Here is a tiny trained network, its code and every weight. The questions are about switching its units off for an input and a class, where a switched-off unit gives its printed mean instead of its output.

import numpy as np


def w(rows, s, z=0):
    codes = np.array(rows[::2]) - 128.0
    scale = np.full(codes.shape[1], s)
    scale[-1] = z or s
    return codes * scale


def f(y):
    return np.maximum(y, 0)


def log_softmax(a):
    a = a - a.max(-1, keepdims=True)
    return a - np.log(np.exp(a).sum(-1, keepdims=True))


def net(x, mask):
    res = np.array(x, float).reshape(1, 2) / 4 @ E
    y = f(res @ A[0][:, :-1].T + A[0][:, -1])
    res = res + np.where(mask, y, B[0][:, -1]) @ B[0][:, :-1]
    return log_softmax(res[-1] @ U[:, :-1].T + U[:, -1])


A, B = {}, {}
E = w([
[38,147,162],'x0',
[147,63,250],'x1',
],0.015)
A[0] = w([
[160,70,219,172],'N1',
[248,92,102,90],'N2',
[181,147,136,75],'N3',
[80,169,170,34],'N4',
[229,135,117,52],'N5',
[184,253,96,41],'N6',
[210,192,166,67],'N7',
[154,89,187,1],'N8',
],0.012,0.0062)
B[0] = w([
[177,174,70,250],'N1',
[77,96,158,205],'N2',
[126,162,183,146],'N3',
[75,158,171,157],'N4',
[40,142,129,177],'N5',
[106,184,119,193],'N6',
[88,200,159,150],'N7',
[164,247,141,175],'N8',
],0.014,0.013)
U = w([
[148,214,43,71],'0',
[28,165,248,105],'1',
[152,117,76,255],'2',
[163,26,165,16],'3',
[136,44,142,28],'4',
[162,30,159,19],'5',
[155,65,177,18],'6',
],0.015,0.014)

Each question gives the input, the list of numbers given to net, and the class t.
The units are the neurons (one row each of A and B). Each row of codes is followed by its name. A weight is (code - 128) times the scale printed after its matrix; where a second scale follows, it is the last column's (A, B and U).
mask holds one flag per neuron, in row order. A switched-off neuron (its flag False) gives its mean, the last column of its row in B, instead of its output. The means were averaged over made-up inputs and are rounded, as every weight is.
A unit's drop is (log p(t) with every unit on - log p(t) with that unit switched off) / (log p(t) with every unit on - log p(t) with every unit switched off).
The circuit of an input: a set's keep is (log p(t) with only the set's units on - log p(t) with every unit switched off) / (log p(t) with every unit on - log p(t) with every unit switched off). Starting from all 8 units, units are removed one at a time, each time the one whose removal leaves the highest keep (on an exact tie, the one counted first), for as long as the keep stays at least 0.8.
units of the circuit, in order: the units of the circuit, biggest drop first
unit that matters most: the unit with the biggest drop
top k neurons: the k neurons with the biggest drops, biggest first
drop when u is switched off: that unit's drop, to one decimal
input [6,-4], class 1: unit that matters most : N1
input [-7,5], class 1: top 4 neurons : [N2; N5; N7; N3]
input [-2,-3], class 2: units of the circuit, in order : [N1; N8]
input [-3,0], class 2: top 3 neurons : [N4; N6; N8]
input [-6,-3], class 1: units of the circuit, in order : [N1; N2]
input [-2,3], class 2: units of the circuit, in order : [N6; N4]
input [-8,-5], class 1: units of the circuit, in order : [N2; N1]
input [-5,5], class 0: top 3 neurons : [N1; N8; N4]
input [2,-1], class 2: top 2 neurons : [N2; N5]
input [2,0], class 2: top 3 neurons : [N2; N5; N4]
input [-4,-3], class 1: top 2 neurons : [N1; N2]
input [3,-2], class 2: top 2 neurons : [N2; N5]
input [3,-3], class 2: top 4 neurons : [N1; N8; N2; N5]
input [-7,3], class 1: drop when N2 is switched off : 0.4
input [-7,-6], class 1: drop when N2 is switched off : 0.3
input [-8,-7], class 1: drop when N5 is switched off : 0.2
